Below is a small trained network, with its code and all its weights. Each question gives an input and a target symbol and asks what happens when units are switched off, that is, made to give their printed mean instead of their output.

import numpy as np


def w(rows, s, z=0):
    codes = np.array(rows[::2]) - 128.0
    scale = np.full(codes.shape[1], s)
    scale[-1] = z or s
    return codes * scale


def norm(h):
    return h / np.sqrt((h * h).mean(-1, keepdims=True) + 1e-5)


def f(y):
    return y / 2 * (1 + np.tanh(0.7978845608 * (y + 0.044715 * y**3)))


def softmax(a):
    e = np.exp(a - a.max(-1, keepdims=True))
    return e / e.sum(-1, keepdims=True)


def log_softmax(a):
    a = a - a.max(-1, keepdims=True)
    return a - np.log(np.exp(a).sum(-1, keepdims=True))


def net(x, mask):
    ids = ['ΔΛΦΩαβγζηθμξστψ'.index(c) for c in x.split()]
    T = len(ids)
    res = E[ids] + P[:T]
    r = norm(res)
    for j in range(2):
        rows = slice(2 * j, 2 * j + 2)
        q, k, v = (r @ M[0][rows].T for M in (Q, K, V))
        z = softmax(np.where(np.tri(T) > 0, q @ k.T / 2**0.5, -1e9)) @ v
        o = O[0][rows]
        res = res + np.where(mask[j], z, o[:, -1]) @ o[:, :-1]
    y = f(norm(res) @ A[0][:, :-1].T + A[0][:, -1])
    res = res + np.where(mask[2:6], y, B[0][:, -1]) @ B[0][:, :-1]
    return log_softmax(norm(res)[-1] @ U[:, :-1].T + U[:, -1])


Q, K, V, O, A, B = {}, {}, {}, {}, {}, {}
E = w([
[94,68,96,97,148,216,134,121,102,103],'Δ',
[109,137,68,100,131,129,189,156,94,118],'Λ',
[133,110,152,51,198,104,103,101,201,100],'Φ',
[166,145,88,67,90,93,122,163,173,227],'Ω',
[129,133,146,145,121,157,157,62,207,176],'α',
[30,150,166,184,97,108,117,101,186,155],'β',
[95,104,65,94,151,97,153,150,74,145],'γ',
[111,212,97,73,150,140,111,131,142,213],'ζ',
[109,100,150,81,136,99,219,138,86,92],'η',
[168,218,92,59,107,116,139,145,154,164],'θ',
[212,118,139,63,94,168,123,98,194,110],'μ',
[174,163,97,84,75,116,88,137,146,209],'ξ',
[2,95,119,151,60,110,99,154,165,47],'σ',
[173,61,130,153,196,103,145,16,175,152],'τ',
[162,202,115,139,89,113,150,100,119,221],'ψ',
],0.0033)
P = w([
[200,182,70,143,175,66,86,167,158,158],'0',
[111,149,56,33,98,85,140,112,202,179],'1',
[95,126,86,27,91,108,153,95,198,180],'2',
[80,107,108,6,88,120,163,83,210,168],'3',
[73,99,131,13,99,140,168,60,208,157],'4',
[84,93,169,16,116,158,167,65,193,147],'5',
[82,76,204,24,119,174,171,53,189,144],'6',
[94,61,237,34,145,173,162,43,177,133],'7',
],0.0015)
Q[0] = w([
[146,82,75,193,194,117,131,173,60,26],'h0',
[146,182,133,168,124,108,70,128,190,145],'h0',
[116,173,179,39,90,131,113,48,221,253],'h1',
[113,191,146,165,87,95,64,124,217,150],'h1',
],0.018)
K[0] = w([
[141,183,5,127,128,86,118,163,96,186],'h0',
[50,78,145,69,60,138,163,51,146,152],'h0',
[131,72,249,151,138,171,122,113,145,63],'h1',
[31,80,181,43,73,147,194,54,175,151],'h1',
],0.015)
V[0] = w([
[168,55,209,165,143,26,223,116,95,205],'h0',
[52,156,176,83,106,2,138,171,92,64],'h0',
[219,162,145,117,69,105,219,150,189,21],'h1',
[164,33,146,86,136,96,23,103,116,116],'h1',
],0.0074)
O[0] = w([
[101,253,102,120,77,141,161,154,213,158,147],'h0',
[154,174,202,177,190,152,66,208,147,182,5],'h0',
[193,71,97,169,140,160,232,178,157,156,167],'h1',
[70,84,162,87,68,114,127,174,152,144,185],'h1',
],0.0034,0.0022)
A[0] = w([
[4,69,121,221,101,109,141,215,110,20,7],'n0',
[104,104,103,113,149,91,154,94,192,99,62],'n1',
[26,113,149,188,88,114,111,200,98,67,20],'n2',
[87,79,108,138,120,123,139,147,113,76,133],'n3',
],0.013,0.0014)
B[0] = w([
[66,78,40,158,155,168,121,157,105,126,156],'n0',
[124,117,146,167,149,151,97,129,131,113,254],'n1',
[238,174,140,96,109,126,35,93,246,175,153],'n2',
[165,184,156,117,88,87,139,141,133,155,173],'n3',
],0.013,0.0075)
U = w([
[126,21,73,82,53,79,32,90,80,88,72],'Δ',
[213,106,64,98,253,155,202,120,103,106,153],'Λ',
[152,71,29,132,139,155,62,201,221,192,46],'Φ',
[116,211,190,197,77,136,123,197,75,97,75],'Ω',
[165,230,84,180,77,92,202,40,115,75,167],'α',
[59,140,89,30,225,119,119,77,46,69,197],'β',
[149,240,205,43,169,111,57,60,184,175,123],'γ',
[101,125,211,68,61,25,114,62,50,107,140],'ζ',
[135,214,134,158,167,192,222,229,204,181,69],'η',
[254,78,183,132,63,104,219,124,155,148,174],'θ',
[36,28,77,76,112,151,223,180,100,201,252],'μ',
[89,155,111,207,56,103,77,210,63,152,132],'ξ',
[146,51,209,133,229,110,58,234,88,150,86],'σ',
[28,169,90,45,13,165,161,136,201,84,162],'τ',
[107,92,76,226,159,197,127,9,159,62,107],'ψ',
],0.0077,0.0036)

Each question gives the input, a string of symbols that net reads in full, and the target symbol t.
The units are the heads (2 rows each of Q, K, V and O) and the neurons (one row each of A and B). Each row of codes is followed by its name. A weight is (code - 128) times the scale printed after its matrix; where a second scale follows, it is the last column's (O, A, B and U).
mask holds one flag per unit, heads first, then neurons. A switched-off unit (its flag False) gives its mean, the last column of its rows in O or B, instead of its output. The means were averaged over made-up inputs and are rounded, as every weight is.
A unit's drop is (log p(t) with every unit on - log p(t) with that unit switched off) / (log p(t) with every unit on - log p(t) with every unit switched off).
The circuit of an input: a set's keep is (log p(t) with only the set's units on - log p(t) with every unit switched off) / (log p(t) with every unit on - log p(t) with every unit switched off). Starting from all 6 units, units are removed one at a time, each time the one whose removal leaves the highest keep (on an exact tie, the one counted first), for as long as the keep stays at least 0.8.
circuit, biggest first: the units of the circuit, biggest drop first
most important unit: the unit with the biggest drop
k most important neurons: the k neurons with the biggest drops, biggest first
heads that matter: for each layer, one digit per head in row order, 1 if its drop is at least 0.15 and else 0, layers parted by /
input Φ θ μ α μ γ ξ, target θ: circuit, biggest first -> (h1, n0)
input τ τ μ ψ ψ Λ, target τ: circuit, biggest first -> (h0)
input Φ ζ τ τ μ μ β η, target Φ: heads that matter -> 01
input Λ ψ η τ Ω β ψ η, target Λ: 3 most important neurons -> (n1, n3, n2)
input Ω Δ ψ ξ μ η θ, target η: heads that matter -> 10
input ζ Λ γ β η, target ζ: circuit, biggest first -> (h1, h0, n3)
input θ β Δ, target θ: 2 most important neurons -> (n3, n0)
input Φ Δ γ Λ β Δ Δ, target Φ: heads that matter -> 01
input β α θ Ω β Φ Ω, target μ: 2 most important neurons -> (n2, n1)
input Δ Φ Δ Φ ζ θ, target μ: heads that matter -> 01
input β γ Δ μ, target θ: heads that matter -> 11
input ζ η Ω γ Φ Λ σ Ω, target σ: heads that matter -> 10
input Φ σ η β η, target Φ: 2 most important neurons -> (n0, n2)
input β Φ μ Δ θ, target ζ: most important unit -> h0
input Φ Ω ψ Φ α β, target γ: circuit, biggest first -> (h1, h0, n1)
input γ Λ τ β α Δ, target γ: circuit, biggest first -> (h1, n0)
input Λ τ μ Δ Φ, target σ: 2 most important neurons -> (n2, n1)
input β β Ω Φ σ β τ η, target β: 2 most important neurons -> (n2, n3)
input β σ Λ σ η ζ, target η: heads that matter -> 10
input ξ μ Φ τ η ξ ξ, target η: heads that matter -> 10
input μ ξ γ, target μ: heads that matter -> 01
input β β α η Φ Δ ζ, target ζ: heads that matter -> 10
input γ α ξ ζ β, target γ: circuit, biggest first -> (h0, h1, n1)
input β σ α τ Δ, target β: most important unit -> h1
input Φ α γ Ω, target ψ: heads that matter -> 10
input μ Δ Φ β ξ, target γ: 2 most important neurons -> (n1, n0)
input ζ θ θ, target Λ: 2 most important neurons -> (n3, n1)
input Λ ζ η β Λ, target Λ: most important neuron -> (n1)
